Below is a small trained network, with its code and all its weights. Each question gives an input and a class and asks what happens when units are switched off, that is, made to give their printed mean instead of their output.

import numpy as np


def w(rows, s, z=0):
    codes = np.array(rows[::2]) - 128.0
    scale = np.full(codes.shape[1], s)
    scale[-1] = z or s
    return codes * scale


def f(y):
    return y / 2 * (1 + np.tanh(0.7978845608 * (y + 0.044715 * y**3)))


def log_softmax(a):
    a = a - a.max(-1, keepdims=True)
    return a - np.log(np.exp(a).sum(-1, keepdims=True))


def net(x, mask):
    res = np.array(x, float).reshape(1, 8) / 4 @ E
    y = f(res @ A[0][:, :-1].T + A[0][:, -1])
    res = res + np.where(mask, y, B[0][:, -1]) @ B[0][:, :-1]
    return log_softmax(res[-1] @ U[:, :-1].T + U[:, -1])


A, B = {}, {}
E = w([
[93,46,87,12,57,92,175,249,213,143,125,162],'x0',
[89,141,116,122,236,159,113,156,136,110,2,69],'x1',
[48,100,96,130,134,54,84,166,135,192,177,104],'x2',
[81,70,134,82,235,34,178,150,119,101,10,151],'x3',
[144,48,151,160,200,119,161,49,187,115,154,169],'x4',
[108,160,4,144,96,170,126,97,196,28,159,97],'x5',
[18,122,240,100,162,99,91,118,47,153,153,115],'x6',
[244,142,46,76,52,108,206,173,74,138,33,117],'x7',
],0.0076)
A[0] = w([
[172,91,201,203,176,88,77,46,92,163,152,121,198],'n1',
[180,105,132,96,37,121,112,162,113,144,131,121,180],'n2',
[141,116,82,94,114,111,250,123,126,106,62,123,201],'n3',
[40,135,120,98,104,138,108,176,151,178,128,93,176],'n4',
[58,147,167,106,80,68,148,224,105,207,164,170,187],'n5',
[163,115,80,132,58,160,174,182,146,88,157,161,185],'n6',
[30,67,179,119,142,109,129,169,172,173,131,210,204],'n7',
[160,117,56,138,45,166,163,177,159,109,139,165,195],'n8',
[112,214,91,217,144,168,74,100,122,91,135,46,131],'n9',
[41,76,162,103,178,119,124,153,157,122,145,130,192],'n10',
[125,148,137,60,63,55,109,159,56,192,101,135,174],'n11',
[119,169,170,254,143,160,116,25,120,172,165,188,223],'n12',
[109,206,48,135,153,170,102,124,68,93,131,114,163],'n13',
[216,118,48,112,72,130,172,124,184,155,151,164,207],'n14',
[72,74,140,64,148,86,157,144,145,133,88,118,251],'n15',
[158,129,152,133,54,214,143,80,192,161,111,112,151],'n16',
[136,136,144,158,118,132,72,134,79,178,158,157,232],'n17',
[124,99,136,198,136,156,175,32,160,126,85,94,135],'n18',
[100,195,135,165,35,99,75,114,61,141,145,34,216],'n19',
],0.0086,0.003)
B[0] = w([
[66,168,211,194,165,102,175,59,70,82,104,108,232],'n1',
[163,113,96,128,72,112,97,108,155,162,144,147,207],'n2',
[166,164,54,112,96,111,221,143,137,53,97,123,220],'n3',
[195,100,121,147,171,110,96,136,155,148,217,52,196],'n4',
[85,1,113,172,112,85,100,169,170,187,111,129,238],'n5',
[194,139,164,107,53,72,75,72,179,93,199,152,229],'n6',
[95,76,216,88,193,138,143,137,153,132,175,135,246],'n7',
[165,152,140,104,47,123,82,46,147,50,194,201,242],'n8',
[87,168,97,62,130,228,75,129,113,147,140,83,214],'n9',
[114,69,115,97,223,164,135,135,107,98,146,129,226],'n10',
[144,81,88,148,83,69,117,176,157,191,71,114,220],'n11',
[49,145,151,120,120,128,166,79,30,169,114,142,242],'n12',
[132,178,91,83,78,143,88,200,100,106,151,88,187],'n13',
[180,139,181,61,47,129,133,85,112,102,208,215,251],'n14',
[169,47,134,83,204,122,148,214,155,74,124,131,229],'n15',
[91,118,149,164,115,134,127,117,113,108,178,147,187],'n16',
[43,105,126,185,69,121,77,72,93,157,123,99,184],'n17',
[137,213,107,165,88,120,154,109,116,177,104,150,177],'n18',
[102,141,100,161,75,147,89,132,125,172,130,104,216],'n19',
],0.008,0.012)
U = w([
[118,117,119,181,94,38,98,155,163,192,121,107,3],'0',
[225,164,94,101,131,88,235,168,117,45,2,146,199],'1',
[222,137,146,95,71,82,144,55,157,77,188,230,166],'2',
[123,61,168,74,234,94,160,143,173,97,154,136,132],'3',
[69,251,79,80,147,210,40,162,131,149,184,79,114],'4',
[67,168,180,197,141,109,200,29,53,115,101,130,163],'5',
],0.0086,0.0018)

Each question gives the input, the list of numbers given to net, and the class t.
The units are the neurons (one row each of A and B). Each row of codes is followed by its name. A weight is (code - 128) times the scale printed after its matrix; where a second scale follows, it is the last column's (A, B and U).
mask holds one flag per neuron, in row order. A switched-off neuron (its flag False) gives its mean, the last column of its row in B, instead of its output. The means were averaged over made-up inputs and are rounded, as every weight is.
A unit's drop is (log p(t) with every unit on - log p(t) with that unit switched off) / (log p(t) with every unit on - log p(t) with every unit switched off).
The circuit of an input: a set's keep is (log p(t) with only the set's units on - log p(t) with every unit switched off) / (log p(t) with every unit on - log p(t) with every unit switched off). Starting from the 12 units with the biggest drops (on a tie, the unit counted first), units are removed one at a time, each time the one whose removal leaves the highest keep (on an exact tie, the one counted first), for as long as the keep stays at least 0.8.
units of the circuit, in order: the units of the circuit, biggest drop first
most important unit: the unit with the biggest drop
k most important neurons: the k neurons with the biggest drops, biggest first
drop when u is switched off: that unit's drop, to one decimal
input [-6,1,-8,6,2,7,-4,-6], class 5: units of the circuit, in order => (n12)
input [-7,-8,-1,-8,-6,-2,6,6], class 5: 4 most important neurons => (n12; n1; n17; n4)
input [6,1,-8,-8,-2,-7,5,4], class 0: units of the circuit, in order => (n11; n5)
input [7,-6,3,-2,4,-6,5,3], class 3: 2 most important neurons => (n7; n15)
input [-3,1,-7,-2,-7,5,0,4], class 4: 2 most important neurons => (n9; n13)
input [5,-5,1,-4,-2,-8,1,-7], class 0: 2 most important neurons => (n5; n17)
input [-6,2,6,-6,-2,-6,-8,-7], class 5: 2 most important neurons => (n1; n12)
input [2,1,-1,-8,-1,8,-1,-4], class 4: 2 most important neurons => (n9; n13)
input [-5,-6,-6,7,-5,-4,4,4], class 1: 2 most important neurons => (n11; n12)
input [-5,1,7,7,-6,-1,-5,-8], class 4: 2 most important neurons => (n9; n5)
input [1,3,-5,-6,5,3,1,-2], class 4: 2 most important neurons => (n9; n1)
input [-5,0,7,7,-1,0,7,-3], class 3: 3 most important neurons => (n15; n10; n7)
input [-6,4,-2,-2,1,6,-8,-1], class 4: drop when n9 is switched off => 0.5
input [-3,3,-1,-5,-5,7,1,4], class 4: drop when n11 is switched off => 0.0
input [-6,1,4,-2,5,5,2,1], class 5: most important unit => n1
input [-6,8,5,-4,-1,-6,-6,-1], class 4: drop when n5 is switched off => 0.1
input [3,-1,5,0,-7,6,2,1], class 0: drop when n5 is switched off => 0.2
input [2,-8,-3,-6,-6,-2,6,3], class 0: 2 most important neurons => (n5; n11)
